Below is a small trained network, with its code and all its weights. Each question gives an input and a target symbol and asks what happens when units are switched off, that is, made to give their printed mean instead of their output.

import numpy as np


def w(rows, s, z=0):
    codes = np.array(rows[::2]) - 128.0
    scale = np.full(codes.shape[1], s)
    scale[-1] = z or s
    return codes * scale


def norm(h):
    return h / np.sqrt((h * h).mean(-1, keepdims=True) + 1e-5)


def f(y):
    return y / 2 * (1 + np.tanh(0.7978845608 * (y + 0.044715 * y**3)))


def softmax(a):
    e = np.exp(a - a.max(-1, keepdims=True))
    return e / e.sum(-1, keepdims=True)


def log_softmax(a):
    a = a - a.max(-1, keepdims=True)
    return a - np.log(np.exp(a).sum(-1, keepdims=True))


def net(x, mask):
    ids = ['ΔΞΣΦΨΩαβγεζηλμπτ'.index(c) for c in x.split()]
    T = len(ids)
    res = E[ids] + P[:T]
    r = norm(res)
    for j in range(3):
        rows = slice(3 * j, 3 * j + 3)
        q, k, v = (r @ M[0][rows].T for M in (Q, K, V))
        z = softmax(np.where(np.tri(T) > 0, q @ k.T / 3**0.5, -1e9)) @ v
        o = O[0][rows]
        res = res + np.where(mask[j], z, o[:, -1]) @ o[:, :-1]
    y = f(norm(res) @ A[0][:, :-1].T + A[0][:, -1])
    res = res + np.where(mask[3:15], y, B[0][:, -1]) @ B[0][:, :-1]
    return log_softmax(norm(res)[-1] @ U[:, :-1].T + U[:, -1])


Q, K, V, O, A, B = {}, {}, {}, {}, {}, {}
E = w([
[107,108,170,226,156,150,133],'Δ',
[79,150,151,156,85,183,122],'Ξ',
[210,164,97,140,111,54,113],'Σ',
[103,204,178,161,208,85,215],'Φ',
[78,82,122,232,136,128,5],'Ψ',
[85,143,110,117,74,81,118],'Ω',
[76,137,145,187,194,107,135],'α',
[133,131,151,246,170,142,134],'β',
[59,139,105,171,109,143,50],'γ',
[54,138,155,211,127,174,161],'ε',
[201,100,93,172,116,43,33],'ζ',
[152,136,74,153,99,63,58],'η',
[53,204,119,175,240,55,142],'λ',
[124,124,146,124,54,124,123],'μ',
[95,186,104,194,99,133,217],'π',
[119,249,141,186,205,96,226],'τ',
],0.011)
P = w([
[125,60,115,103,164,177,155],'0',
[61,149,221,230,13,68,160],'1',
[124,127,177,81,118,140,115],'2',
[64,155,219,226,8,65,159],'3',
[73,99,136,132,134,73,133],'4',
[177,183,7,107,63,110,153],'5',
[85,112,151,122,91,87,166],'6',
],0.016)
Q[0] = w([
[92,119,237,167,72,61,127],'head 0',
[109,215,33,152,137,89,94],'head 0',
[107,169,187,182,225,126,104],'head 0',
[105,182,63,166,64,77,151],'head 1',
[163,144,1,115,149,204,122],'head 1',
[250,63,30,77,224,213,176],'head 1',
[115,122,165,120,128,97,133],'head 2',
[130,80,255,125,138,85,120],'head 2',
[104,191,179,202,92,64,104],'head 2',
],0.0084)
K[0] = w([
[134,29,105,137,208,188,219],'head 0',
[133,131,129,78,136,170,125],'head 0',
[154,124,100,174,88,105,155],'head 0',
[166,97,182,64,192,189,95],'head 1',
[136,250,179,103,45,95,78],'head 1',
[100,174,184,152,91,90,99],'head 1',
[100,64,126,175,84,152,113],'head 2',
[117,79,46,155,123,88,205],'head 2',
[132,58,95,52,140,136,195],'head 2',
],0.012)
V[0] = w([
[78,59,110,115,149,103,93],'head 0',
[123,147,117,13,127,108,141],'head 0',
[154,114,102,94,25,150,111],'head 0',
[212,139,50,86,174,123,112],'head 1',
[217,112,124,250,157,200,124],'head 1',
[56,76,134,134,142,113,30],'head 1',
[103,169,185,166,99,103,92],'head 2',
[100,150,96,215,113,94,97],'head 2',
[140,182,125,131,190,57,116],'head 2',
],0.014)
O[0] = w([
[122,187,200,110,166,137,151,246],'head 0',
[113,153,190,204,95,147,146,79],'head 0',
[123,91,146,144,81,112,176,92],'head 0',
[237,151,67,174,178,152,127,113],'head 1',
[149,61,60,39,183,191,109,197],'head 1',
[144,129,199,103,160,118,100,220],'head 1',
[172,85,124,111,177,164,113,35],'head 2',
[113,121,116,131,198,112,6,96],'head 2',
[114,171,119,112,166,200,118,24],'head 2',
],0.013,0.011)
A[0] = w([
[144,102,93,33,107,142,114,254],'neuron 0',
[144,160,123,100,149,82,210,171],'neuron 1',
[87,90,109,4,157,95,123,57],'neuron 2',
[123,175,115,152,86,85,170,121],'neuron 3',
[123,124,94,141,136,63,113,203],'neuron 4',
[149,135,197,87,214,145,74,162],'neuron 5',
[209,213,188,226,122,95,101,97],'neuron 6',
[120,48,98,144,82,81,189,115],'neuron 7',
[81,117,180,175,15,36,173,237],'neuron 8',
[105,193,126,201,64,80,96,196],'neuron 9',
[165,171,76,160,23,114,106,148],'neuron 10',
[144,195,40,181,149,157,142,105],'neuron 11',
],0.013,0.0051)
B[0] = w([
[73,135,141,230,184,149,116,199],'neuron 0',
[103,81,120,132,103,164,40,176],'neuron 1',
[120,123,180,167,51,136,160,220],'neuron 2',
[212,108,106,158,129,152,141,169],'neuron 3',
[143,139,191,125,50,254,187,153],'neuron 4',
[198,141,69,109,76,117,200,206],'neuron 5',
[38,64,160,156,76,146,42,206],'neuron 6',
[78,167,129,109,47,80,82,161],'neuron 7',
[191,140,52,118,228,114,64,249],'neuron 8',
[100,107,102,98,200,185,203,188],'neuron 9',
[122,135,162,100,158,140,213,155],'neuron 10',
[158,117,232,127,83,82,80,148],'neuron 11',
],0.011,0.016)
U = w([
[196,90,64,95,147,38,130,172],'Δ',
[167,80,191,37,241,114,82,162],'Ξ',
[80,41,104,87,140,215,148,75],'Σ',
[121,203,176,215,143,71,120,110],'Φ',
[172,123,235,58,110,76,147,54],'Ψ',
[136,79,4,67,192,162,120,187],'Ω',
[123,188,130,102,112,187,219,198],'α',
[63,206,189,128,144,204,94,46],'β',
[182,62,185,140,65,164,50,13],'γ',
[97,129,40,196,41,79,168,110],'ε',
[140,235,122,67,214,144,87,133],'ζ',
[45,70,195,119,65,126,173,3],'η',
[209,138,82,140,230,171,160,241],'λ',
[217,93,102,203,72,191,178,64],'μ',
[70,125,109,74,122,54,39,108],'π',
[139,119,94,213,202,191,42,168],'τ',
],0.015,0.0034)

Each question gives the input, a string of symbols that net reads in full, and the target symbol t.
The units are the heads (3 rows each of Q, K, V and O) and the neurons (one row each of A and B). Each row of codes is followed by its name. A weight is (code - 128) times the scale printed after its matrix; where a second scale follows, it is the last column's (O, A, B and U).
mask holds one flag per unit, heads first, then neurons. A switched-off unit (its flag False) gives its mean, the last column of its rows in O or B, instead of its output. The means were averaged over made-up inputs and are rounded, as every weight is.
A unit's drop is (log p(t) with every unit on - log p(t) with that unit switched off) / (log p(t) with every unit on - log p(t) with every unit switched off).
The circuit of an input: a set's keep is (log p(t) with only the set's units on - log p(t) with every unit switched off) / (log p(t) with every unit on - log p(t) with every unit switched off). Starting from the 12 units with the biggest drops (on a tie, the unit counted first), units are removed one at a time, each time the one whose removal leaves the highest keep (on an exact tie, the one counted first), for as long as the keep stays at least 0.8.
units of the circuit, in order: the units of the circuit, biggest drop first
top k neurons: the k neurons with the biggest drops, biggest first
heads that matter: for each layer, one digit per head in row order, 1 if its drop is at least 0.15 and else 0, layers parted by /
input μ λ μ Δ λ ε Ω, target Δ: units of the circuit, in order : [neuron 8; head 2]
input β β λ, target Ω: heads that matter : 110
input β μ α, target Ω: units of the circuit, in order : [head 1]
input τ ε ε ε Δ, target τ: heads that matter : 111
input ε τ Σ Ψ ε Σ, target μ: units of the circuit, in order : [head 0; head 2]
input η ε μ λ λ Ξ, target ε: units of the circuit, in order : [head 0; head 1; neuron 8; neuron 9]
input τ β ε, target τ: heads that matter : 111
input ε τ ε Ω, target π: units of the circuit, in order : [head 1; neuron 8]
input ε Ω τ, target η: heads that matter : 010
input λ ε Ω Φ Ω Φ, target Φ: heads that matter : 010
input η μ α, target γ: heads that matter : 010
input ζ η ζ ζ, target γ: heads that matter : 010
input η Ψ Σ ε π ε Ω, target γ: heads that matter : 010
input Ω Σ Ξ Ψ, target Φ: units of the circuit, in order : [head 1]
input Φ ζ η, target β: top 3 neurons : [neuron 8; neuron 5; neuron 11]
input τ Ω Ω λ, target α: heads that matter : 110
input Ω λ ζ τ α, target Φ: heads that matter : 111
input Ω π γ Φ β ε, target Ξ: units of the circuit, in order : [head 1; neuron 8; head 2]
input Φ μ ε π, target λ: heads that matter : 000
input ε γ β, target η: units of the circuit, in order : [head 1; neuron 2]
input η Σ Φ Σ, target τ: units of the circuit, in order : [neuron 6; head 1]
